Here is a tiny trained network, its code and every weight. The questions are about switching its units off for an input and a class, where a switched-off unit gives its printed mean instead of its output.

import numpy as np


def w(rows, s, z=0):
    codes = np.array(rows[::2]) - 128.0
    scale = np.full(codes.shape[1], s)
    scale[-1] = z or s
    return codes * scale


def norm(h):
    return h / np.sqrt((h * h).mean(-1, keepdims=True) + 1e-5)


def f(y):
    return np.maximum(y, 0)


def log_softmax(a):
    a = a - a.max(-1, keepdims=True)
    return a - np.log(np.exp(a).sum(-1, keepdims=True))


def net(x, mask):
    res = np.array(x, float).reshape(1, 6) / 4 @ E
    u = 0
    for l in range(3):
        y = f(norm(res) @ A[l][:, :-1].T + A[l][:, -1])
        res = res + np.where(mask[u : u + 12], y, B[l][:, -1]) @ B[l][:, :-1]
        u += 12
    return log_softmax(norm(res)[-1] @ U[:, :-1].T + U[:, -1])


A, B = {}, {}
E = w([
[255,111,138,75,204,39,93,181,116,131],'x0',
[207,184,114,98,110,136,208,166,114,199],'x1',
[192,79,73,113,147,183,100,111,89,169],'x2',
[109,82,183,200,127,128,190,125,225,129],'x3',
[49,36,163,9,119,136,163,110,153,201],'x4',
[134,117,94,54,181,160,190,68,151,141],'x5',
],0.0062)
A[0] = w([
[92,112,174,106,153,141,143,143,111,152,142],'L0N1',
[91,66,101,144,123,170,114,28,167,113,4],'L0N2',
[124,87,127,128,94,65,75,89,123,111,104],'L0N3',
[150,143,95,186,126,119,147,159,98,120,138],'L0N4',
[193,166,116,144,159,115,82,174,99,124,51],'L0N5',
[169,159,167,132,79,84,2,173,174,128,158],'L0N6',
[128,99,149,150,88,118,167,161,184,99,148],'L0N7',
[81,126,143,167,98,155,81,145,154,85,129],'L0N8',
[168,110,141,40,144,128,134,127,155,143,104],'L0N9',
[148,154,116,114,133,175,157,155,120,147,85],'L0N10',
[102,119,56,134,120,195,157,59,195,126,61],'L0N11',
[141,159,78,100,47,131,151,61,126,166,39],'L0N12',
],0.0081,0.002)
B[0] = w([
[147,172,73,184,132,134,114,112,133,63,201],'L0N1',
[152,162,140,164,148,111,133,37,197,110,246],'L0N2',
[134,117,128,134,182,97,87,135,220,90,187],'L0N3',
[91,114,102,91,88,108,140,109,102,179,200],'L0N4',
[149,140,74,79,146,51,218,126,153,73,233],'L0N5',
[103,134,121,103,70,132,178,72,172,138,252],'L0N6',
[196,139,100,170,9,153,122,118,132,252,218],'L0N7',
[170,101,182,3,200,61,54,208,168,168,229],'L0N8',
[218,147,153,163,165,139,96,95,157,202,234],'L0N9',
[48,93,170,134,186,80,112,101,104,36,174],'L0N10',
[222,97,193,104,98,180,129,50,76,122,255],'L0N11',
[50,163,173,124,143,167,84,131,98,126,195],'L0N12',
],0.0051,0.0047)
A[1] = w([
[30,94,125,177,162,37,34,118,177,101,49],'L1N1',
[132,120,197,84,149,111,117,109,181,156,209],'L1N2',
[132,193,2,171,189,114,178,219,62,65,110],'L1N3',
[128,76,127,50,94,77,160,110,115,143,67],'L1N4',
[20,178,133,151,72,176,123,181,8,143,168],'L1N5',
[8,194,140,117,61,224,148,127,46,124,120],'L1N6',
[89,99,164,220,63,121,205,222,149,145,6],'L1N7',
[44,112,137,147,160,191,150,108,163,92,97],'L1N8',
[45,123,135,132,110,112,37,158,151,60,72],'L1N9',
[139,143,188,136,157,185,184,75,147,154,120],'L1N10',
[128,131,115,102,231,120,162,166,112,220,79],'L1N11',
[138,74,173,104,159,141,143,180,120,108,109],'L1N12',
],0.0062,0.0021)
B[1] = w([
[103,110,90,98,44,200,86,213,140,81,201],'L1N1',
[161,210,104,152,91,216,108,158,66,141,254],'L1N2',
[73,122,118,58,41,31,132,73,69,84,187],'L1N3',
[123,146,114,172,151,170,163,99,209,71,176],'L1N4',
[114,158,177,99,190,90,80,160,126,133,177],'L1N5',
[78,211,173,158,255,97,89,91,116,129,203],'L1N6',
[162,89,188,190,115,80,173,195,100,164,174],'L1N7',
[188,76,42,106,107,103,119,83,144,143,173],'L1N8',
[128,88,133,66,164,196,74,149,168,92,182],'L1N9',
[99,95,134,103,112,103,115,125,58,100,224],'L1N10',
[177,172,83,75,191,121,72,188,180,156,178],'L1N11',
[104,183,46,119,175,134,107,119,93,154,137],'L1N12',
],0.007,0.0057)
A[2] = w([
[24,38,109,106,55,175,46,135,163,62,61],'L2N1',
[126,119,147,8,182,169,100,154,87,127,135],'L2N2',
[145,74,131,131,126,207,87,180,118,208,169],'L2N3',
[163,153,48,36,91,88,154,154,122,165,156],'L2N4',
[103,154,112,188,50,196,43,95,192,10,18],'L2N5',
[154,83,165,225,48,105,147,168,130,172,170],'L2N6',
[98,157,188,240,17,110,167,246,164,209,79],'L2N7',
[96,182,150,221,123,125,238,216,119,126,255],'L2N8',
[135,41,161,154,151,217,171,50,84,102,23],'L2N9',
[149,49,101,120,193,147,174,3,155,147,96],'L2N10',
[136,103,39,183,49,27,157,116,77,20,171],'L2N11',
[164,97,100,67,204,157,198,223,207,130,158],'L2N12',
],0.006,0.0021)
B[2] = w([
[191,108,141,97,50,187,100,232,146,70,247],'L2N1',
[166,107,195,224,156,99,109,199,134,114,251],'L2N2',
[123,155,108,110,128,41,159,103,162,75,219],'L2N3',
[109,142,58,197,48,109,118,113,171,134,252],'L2N4',
[59,96,103,108,138,169,106,184,133,125,251],'L2N5',
[106,93,175,77,186,93,154,143,93,119,216],'L2N6',
[92,2,129,159,219,73,179,170,179,136,252],'L2N7',
[115,55,199,94,204,113,121,91,88,139,202],'L2N8',
[54,104,114,138,42,170,228,58,125,177,218],'L2N9',
[97,131,91,184,91,166,183,66,151,153,245],'L2N10',
[88,151,120,45,74,92,200,104,44,172,229],'L2N11',
[192,166,148,225,163,200,101,168,80,149,211],'L2N12',
],0.0068,0.0045)
U = w([
[247,177,83,178,167,147,91,153,165,170,99],'0',
[125,85,116,89,68,182,50,214,172,62,235],'1',
[109,94,126,153,83,224,154,26,136,143,154],'2',
[150,159,63,60,50,38,146,107,71,96,115],'3',
[92,198,183,116,198,117,62,106,76,126,136],'4',
[125,36,202,151,174,64,183,161,136,156,6],'5',
],0.015,0.0012)

Each question gives the input, the list of numbers given to net, and the class t.
The units are the neurons (one row each of A and B). Each row of codes is followed by its name. A weight is (code - 128) times the scale printed after its matrix; where a second scale follows, it is the last column's (A, B and U).
mask holds one flag per neuron, layer by layer. A switched-off neuron (its flag False) gives its mean, the last column of its row in B, instead of its output. The means were averaged over made-up inputs and are rounded, as every weight is.
A unit's drop is (log p(t) with every unit on - log p(t) with that unit switched off) / (log p(t) with every unit on - log p(t) with every unit switched off).
The circuit of an input: a set's keep is (log p(t) with only the set's units on - log p(t) with every unit switched off) / (log p(t) with every unit on - log p(t) with every unit switched off). Starting from the 12 units with the biggest drops (on a tie, the unit counted first), units are removed one at a time, each time the one whose removal leaves the highest keep (on an exact tie, the one counted first), for as long as the keep stays at least 0.8.
circuit, biggest first: the units of the circuit, biggest drop first
top k neurons: the k neurons with the biggest drops, biggest first
k most important neurons of layer l: the k neurons of layer l with the biggest drops, biggest first
drop when u is switched off: that unit's drop, to one decimal
input [-4,-4,3,3,5,-3], class 1: circuit, biggest first -> [L2N1]
input [-6,5,7,-4,2,2], class 4: circuit, biggest first -> [L0N12; L1N6]
input [2,-4,-4,2,8,4], class 2: 2 most important neurons of layer 0 -> [L0N8; L0N9]
input [2,2,8,5,-4,6], class 2: top 4 neurons -> [L0N8; L2N10; L0N11; L2N9]
input [-5,-1,3,-4,-8,7], class 4: circuit, biggest first -> [L1N6; L0N12; L0N9]
input [7,-6,6,-6,-1,0], class 3: top 4 neurons -> [L0N5; L0N8; L1N3; L2N11]
input [-6,-6,8,3,-7,-1], class 1: top 2 neurons -> [L0N8; L2N1]
input [8,5,7,-6,-8,8], class 3: circuit, biggest first -> [L1N3; L0N5]
input [-3,-6,4,-8,-4,6], class 2: 2 most important neurons of layer 0 -> [L0N2; L0N11]
input [-1,6,2,-6,7,0], class 0: top 2 neurons -> [L1N11; L0N9]
input [8,-6,6,7,7,-5], class 1: top 2 neurons -> [L1N1; L0N8]
input [8,-3,3,-2,-3,2], class 3: top 2 neurons -> [L0N5; L1N3]
input [-8,4,-6,2,0,-2], class 5: top 2 neurons -> [L1N7; L2N7]
input [-8,-2,6,-4,-4,-2], class 4: circuit, biggest first -> [L1N6]
input [4,5,5,-4,-3,4], class 3: top 2 neurons -> [L1N3; L0N5]
input [4,-7,5,1,7,8], class 2: 2 most important neurons of layer 2 -> [L2N10; L2N9]
input [2,1,-3,6,5,5], class 2: drop when L0N8 is switched off -> 0.2
input [-6,-8,-1,-7,-5,6], class 1: drop when L0N8 is switched off -> 0.2
input [-4,-4,0,5,-6,0], class 1: drop when L0N8 is switched off -> 2.2
input [-5,-5,7,8,-5,-3], class 1: circuit, biggest first -> [L0N8]
